Below are the code and all the weights of a small trained network. Each question names an input and a target symbol and asks about switching units off, where a switched-off unit gives its printed mean instead of its output.

import numpy as np


def w(rows, s, z=0):
    codes = np.array(rows[::2]) - 128.0
    scale = np.full(codes.shape[1], s)
    scale[-1] = z or s
    return codes * scale


def norm(h):
    return h / np.sqrt((h * h).mean(-1, keepdims=True) + 1e-5)


def f(y):
    return y / 2 * (1 + np.tanh(0.7978845608 * (y + 0.044715 * y**3)))


def softmax(a):
    e = np.exp(a - a.max(-1, keepdims=True))
    return e / e.sum(-1, keepdims=True)


def log_softmax(a):
    a = a - a.max(-1, keepdims=True)
    return a - np.log(np.exp(a).sum(-1, keepdims=True))


def net(x, mask):
    ids = ['ΛΞΦΨαδεζθμπστω'.index(c) for c in x.split()]
    T = len(ids)
    res = E[ids] + P[:T]
    r = norm(res)
    for j in range(3):
        rows = slice(4 * j, 4 * j + 4)
        q, k, v = (r @ M[0][rows].T for M in (Q, K, V))
        z = softmax(np.where(np.tri(T) > 0, q @ k.T / 4**0.5, -1e9)) @ v
        o = O[0][rows]
        res = res + np.where(mask[j], z, o[:, -1]) @ o[:, :-1]
    y = f(norm(res) @ A[0][:, :-1].T + A[0][:, -1])
    res = res + np.where(mask[3:27], y, B[0][:, -1]) @ B[0][:, :-1]
    return log_softmax(norm(res)[-1] @ U[:, :-1].T + U[:, -1])


Q, K, V, O, A, B = {}, {}, {}, {}, {}, {}
E = w([
[253,83,115,62,118,137,193,97],'Λ',
[71,100,118,79,202,208,156,99],'Ξ',
[86,156,15,133,99,66,132,86],'Φ',
[182,99,142,128,123,188,49,112],'Ψ',
[55,167,75,121,19,170,173,122],'α',
[205,83,168,114,89,68,83,208],'δ',
[106,185,49,110,85,37,116,82],'ε',
[88,94,71,108,121,12,166,222],'ζ',
[129,152,23,205,112,172,152,196],'θ',
[162,44,116,85,142,124,122,81],'μ',
[102,212,142,65,49,74,143,130],'π',
[231,103,145,84,132,170,111,60],'σ',
[194,45,161,81,74,127,120,100],'τ',
[153,87,122,90,97,215,110,8],'ω',
],0.016)
P = w([
[188,123,50,9,111,166,87,150],'0',
[153,98,103,65,97,167,112,155],'1',
[132,112,101,105,100,126,113,126],'2',
[137,145,126,135,102,132,130,138],'3',
[127,153,119,164,112,120,127,119],'4',
[112,159,134,183,99,121,141,120],'5',
[111,173,143,210,112,95,137,105],'6',
[92,179,158,228,100,105,138,92],'7',
],0.012)
Q[0] = w([
[142,210,141,209,61,104,233,137],'H1',
[137,171,46,188,160,32,91,102],'H1',
[62,164,150,122,49,90,121,153],'H1',
[11,234,62,142,117,116,83,183],'H1',
[90,128,173,98,228,159,136,154],'H2',
[181,107,102,34,200,167,164,22],'H2',
[128,90,113,122,146,123,71,138],'H2',
[210,1,238,135,156,158,87,194],'H2',
[136,196,12,186,134,214,121,44],'H3',
[146,32,189,62,117,136,150,101],'H3',
[72,191,162,66,105,45,118,76],'H3',
[173,20,162,101,204,125,141,81],'H3',
],0.0093)
K[0] = w([
[97,106,144,196,118,81,126,95],'H1',
[148,145,198,170,40,152,207,123],'H1',
[152,113,127,219,137,133,121,112],'H1',
[106,134,195,154,210,113,189,85],'H1',
[78,198,65,65,124,177,157,150],'H2',
[141,91,82,62,150,166,146,150],'H2',
[120,166,212,95,111,157,96,121],'H2',
[147,123,45,25,83,141,53,177],'H2',
[58,137,166,194,135,144,115,73],'H3',
[146,67,125,28,92,119,162,44],'H3',
[70,155,153,90,93,2,146,128],'H3',
[172,68,92,60,191,196,168,76],'H3',
],0.0095)
V[0] = w([
[43,164,178,65,139,133,141,123],'H1',
[156,123,66,153,80,128,173,76],'H1',
[206,172,153,145,47,166,235,89],'H1',
[132,124,167,72,80,72,98,122],'H1',
[157,94,145,53,157,124,242,118],'H2',
[136,152,127,154,120,49,133,175],'H2',
[146,129,32,88,152,116,255,112],'H2',
[31,210,160,139,131,82,165,158],'H2',
[155,82,97,103,131,152,178,74],'H3',
[169,85,158,98,138,197,118,88],'H3',
[56,139,149,162,146,112,132,74],'H3',
[165,152,45,127,160,183,155,140],'H3',
],0.0098)
O[0] = w([
[176,142,57,161,44,74,156,122,104],'H1',
[124,127,165,107,73,145,101,144,179],'H1',
[203,88,197,134,36,167,149,136,144],'H1',
[147,150,77,90,148,254,170,145,149],'H1',
[157,95,102,221,86,119,58,167,162],'H2',
[128,105,131,160,165,191,57,63,61],'H2',
[93,69,166,166,90,99,41,122,189],'H2',
[129,75,74,78,110,120,137,51,1],'H2',
[177,156,140,74,219,159,154,88,198],'H3',
[123,98,174,162,148,118,71,86,183],'H3',
[124,110,160,103,125,127,67,211,77],'H3',
[152,162,145,68,71,93,135,105,197],'H3',
],0.0095,0.0088)
A[0] = w([
[80,149,104,89,67,108,105,143,174],'N1',
[38,193,79,90,170,164,210,154,17],'N2',
[112,60,69,122,118,187,220,35,104],'N3',
[52,164,100,227,58,196,68,137,98],'N4',
[194,59,176,30,180,101,211,73,99],'N5',
[64,109,106,172,115,220,45,132,80],'N6',
[193,164,19,160,94,111,117,158,21],'N7',
[150,149,191,45,161,106,65,152,64],'N8',
[56,192,117,159,131,178,118,161,17],'N9',
[131,24,116,157,152,58,208,177,148],'N10',
[51,133,157,162,119,77,126,119,54],'N11',
[146,161,70,166,122,199,168,122,18],'N12',
[108,38,133,55,178,143,208,150,150],'N13',
[119,2,170,71,159,206,75,8,139],'N14',
[133,119,224,176,98,76,100,70,232],'N15',
[144,119,111,242,192,184,165,70,181],'N16',
[48,199,88,113,116,170,135,116,124],'N17',
[235,49,178,55,197,175,53,87,145],'N18',
[90,176,171,165,140,113,107,212,89],'N19',
[236,100,198,151,210,241,191,70,153],'N20',
[239,107,93,56,159,165,28,141,44],'N21',
[46,170,140,182,106,167,97,166,57],'N22',
[175,174,57,165,106,190,137,132,48],'N23',
[164,141,84,148,188,207,157,118,1],'N24',
],0.0097,0.0072)
B[0] = w([
[88,123,152,141,185,135,187,71,193],'N1',
[205,182,202,161,147,45,147,129,134],'N2',
[141,150,108,168,109,163,29,106,133],'N3',
[197,144,101,79,135,62,52,151,160],'N4',
[153,212,93,125,69,93,31,189,152],'N5',
[219,137,125,139,141,36,60,148,132],'N6',
[118,118,148,180,49,149,139,169,136],'N7',
[143,132,140,190,56,109,91,160,168],'N8',
[107,167,83,163,152,157,95,139,125],'N9',
[102,174,168,116,94,181,107,116,140],'N10',
[40,124,120,159,116,143,110,118,136],'N11',
[84,203,146,179,93,178,77,133,126],'N12',
[186,189,143,103,70,154,93,102,131],'N13',
[167,156,182,153,88,80,92,209,174],'N14',
[104,120,177,151,110,167,63,182,241],'N15',
[106,80,185,150,138,167,121,132,163],'N16',
[138,101,117,149,216,176,142,79,150],'N17',
[160,135,167,111,66,96,43,177,236],'N18',
[75,104,121,90,105,157,155,105,153],'N19',
[41,83,181,162,101,91,88,139,255],'N20',
[184,145,167,149,101,104,65,246,161],'N21',
[70,126,79,110,154,115,100,128,134],'N22',
[65,137,135,172,73,150,37,128,135],'N23',
[157,107,170,95,93,82,130,87,133],'N24',
],0.012)
U = w([
[218,149,180,105,79,69,65,179,176],'Λ',
[89,115,84,254,80,11,207,133,86],'Ξ',
[121,114,148,49,179,82,116,69,134],'Φ',
[162,164,169,136,205,143,242,175,225],'Ψ',
[160,81,153,64,41,154,178,72,109],'α',
[144,228,135,222,202,206,116,116,86],'δ',
[155,136,115,78,171,187,106,90,164],'ε',
[157,99,47,190,195,100,93,122,174],'ζ',
[27,29,238,168,196,232,136,121,136],'θ',
[54,227,70,78,175,82,80,196,1],'μ',
[160,135,63,225,58,239,121,100,76],'π',
[90,167,118,62,98,174,171,214,37],'σ',
[110,219,79,119,125,219,132,220,34],'τ',
[119,116,155,72,95,127,218,166,85],'ω',
],0.0073,0.0047)

Each question gives the input, a string of symbols that net reads in full, and the target symbol t.
The units are the heads (4 rows each of Q, K, V and O) and the neurons (one row each of A and B). Each row of codes is followed by its name. A weight is (code - 128) times the scale printed after its matrix; where a second scale follows, it is the last column's (O, A, B and U).
mask holds one flag per unit, heads first, then neurons. A switched-off unit (its flag False) gives its mean, the last column of its rows in O or B, instead of its output. The means were averaged over made-up inputs and are rounded, as every weight is.
A unit's drop is (log p(t) with every unit on - log p(t) with that unit switched off) / (log p(t) with every unit on - log p(t) with every unit switched off).
The circuit of an input: a set's keep is (log p(t) with only the set's units on - log p(t) with every unit switched off) / (log p(t) with every unit on - log p(t) with every unit switched off). Starting from the 12 units with the biggest drops (on a tie, the unit counted first), units are removed one at a time, each time the one whose removal leaves the highest keep (on an exact tie, the one counted first), for as long as the keep stays at least 0.8.
circuit, biggest first: the units of the circuit, biggest drop first
top k neurons: the k neurons with the biggest drops, biggest first
which heads matter: for each layer, one digit per head in row order, 1 if its drop is at least 0.15 and else 0, layers parted by /
input Λ π Ξ Φ, target Ξ: circuit, biggest first : H3; N1; N18; N15
input Ψ θ ε, target θ: which heads matter : 111
input Ξ ζ Ξ Ξ ζ, target Ξ: circuit, biggest first : H1; H3; N18
input Ξ μ π θ ζ, target θ: circuit, biggest first : H3; H2; N1; N18
input Λ μ π ζ μ θ μ Ξ, target Λ: circuit, biggest first : H2; N14; N13
input Ξ σ τ τ α, target τ: top 2 neurons : N20; N18
input θ δ Ψ Ψ π ε, target π: top neuron : N3
input σ Λ Ψ δ θ θ α, target θ: circuit, biggest first : H2; N17
input α Ξ Ψ ε Ψ, target θ: circuit, biggest first : H2; H3; N20; N14
input Φ μ θ μ Φ, target μ: which heads matter : 011
input Φ Ξ ε Φ θ, target Φ: which heads matter : 111
input Λ π Ξ μ μ Ψ π, target Ψ: which heads matter : 011
input ω θ π, target θ: which heads matter : 111
input τ θ μ π Λ Ξ ζ Φ, target ζ: which heads matter : 011
input π τ α π τ Φ, target τ: which heads matter : 101
input Φ μ μ ζ, target μ: top 3 neurons : N10; N4; N20
input Ψ Ξ θ Ξ Φ, target Ξ: which heads matter : 101
input α Ψ Ξ μ θ, target μ: top neuron : N4
input Φ σ Ψ ζ δ ε, target δ: which heads matter : 011
input μ δ α, target δ: which heads matter : 010
input δ Ψ α π π, target π: which heads matter : 111
input Ξ μ σ Φ μ, target θ: which heads matter : 111
input θ θ ζ μ ε, target μ: top neuron : N4
input Ψ μ ω δ θ, target δ: which heads matter : 011
input Φ Ξ θ μ π ε, target π: top 2 neurons : N7; N20
input Ψ Ξ Ξ Φ π Ψ, target θ: which heads matter : 010
input μ Ψ α, target Ψ: top neuron : N2
